Below is a small trained network, with its code and all its weights. Each question gives an input and a class and asks what happens when units are switched off, that is, made to give their printed mean instead of their output.

import numpy as np


def w(rows, s, z=0):
    codes = np.array(rows[::2]) - 128.0
    scale = np.full(codes.shape[1], s)
    scale[-1] = z or s
    return codes * scale


def f(y):
    return np.maximum(y, 0)


def log_softmax(a):
    a = a - a.max(-1, keepdims=True)
    return a - np.log(np.exp(a).sum(-1, keepdims=True))


def net(x, mask):
    res = np.array(x, float).reshape(1, 4) / 4 @ E
    y = f(res @ A[0][:, :-1].T + A[0][:, -1])
    res = res + np.where(mask, y, B[0][:, -1]) @ B[0][:, :-1]
    return log_softmax(res[-1] @ U[:, :-1].T + U[:, -1])


A, B = {}, {}
E = w([
[215,189,169,218,142,201,153],'x0',
[108,123,151,91,127,167,163],'x1',
[72,102,147,127,177,176,144],'x2',
[83,87,254,160,28,91,127],'x3',
],0.0092)
A[0] = w([
[79,40,163,64,59,121,78,210],'N1',
[114,161,31,100,153,74,180,254],'N2',
[51,107,56,73,91,94,109,194],'N3',
[98,161,254,215,90,106,146,128],'N4',
[106,89,239,174,59,76,166,204],'N5',
[166,222,146,224,107,250,133,229],'N6',
[103,94,181,113,84,73,116,170],'N7',
],0.0082,0.0046)
B[0] = w([
[67,76,18,174,138,47,75,230],'N1',
[140,150,90,15,254,147,110,242],'N2',
[50,108,157,86,127,12,130,230],'N3',
[86,190,150,149,95,58,201,218],'N4',
[91,90,131,173,121,29,194,241],'N5',
[234,202,114,187,203,119,218,254],'N6',
[92,108,31,179,109,95,177,200],'N7',
],0.0095,0.0099)
U = w([
[87,114,97,1,195,110,90,233],'0',
[124,69,200,112,52,203,122,35],'1',
[131,137,157,96,44,198,72,13],'2',
[221,151,77,162,169,222,154,240],'3',
[85,28,57,161,79,96,117,162],'4',
[140,54,182,94,83,203,130,1],'5',
[119,109,139,158,73,171,25,5],'6',
[121,157,189,213,115,94,186,63],'7',
],0.0088,0.0031)

Each question gives the input, the list of numbers given to net, and the class t.
The units are the neurons (one row each of A and B). Each row of codes is followed by its name. A weight is (code - 128) times the scale printed after its matrix; where a second scale follows, it is the last column's (A, B and U).
mask holds one flag per neuron, in row order. A switched-off neuron (its flag False) gives its mean, the last column of its row in B, instead of its output. The means were averaged over made-up inputs and are rounded, as every weight is.
A unit's drop is (log p(t) with every unit on - log p(t) with that unit switched off) / (log p(t) with every unit on - log p(t) with every unit switched off).
The circuit of an input: a set's keep is (log p(t) with only the set's units on - log p(t) with every unit switched off) / (log p(t) with every unit on - log p(t) with every unit switched off). Starting from all 7 units, units are removed one at a time, each time the one whose removal leaves the highest keep (on an exact tie, the one counted first), for as long as the keep stays at least 0.8.
circuit, biggest first: the units of the circuit, biggest drop first
k most important neurons: the k neurons with the biggest drops, biggest first
drop when u is switched off: that unit's drop, to one decimal
input [-3,7,1,1], class 4: circuit, biggest first	N2; N1
input [0,4,5,7], class 4: 3 most important neurons	N1; N6; N7
input [1,-5,6,-7], class 3: 3 most important neurons	N3; N1; N5
input [-8,3,4,2], class 4: 2 most important neurons	N1; N7
input [3,-3,1,0], class 3: 2 most important neurons	N3; N5
input [1,8,5,0], class 3: 3 most important neurons	N3; N5; N4
input [4,-6,7,0], class 3: 3 most important neurons	N3; N5; N6
input [-2,6,-7,8], class 4: drop when N1 is switched off	0.4
input [7,6,0,-1], class 3: drop when N5 is switched off	0.1
input [5,3,8,0], class 3: drop when N3 is switched off	0.5
input [2,-7,-7,-3], class 3: drop when N3 is switched off	0.1
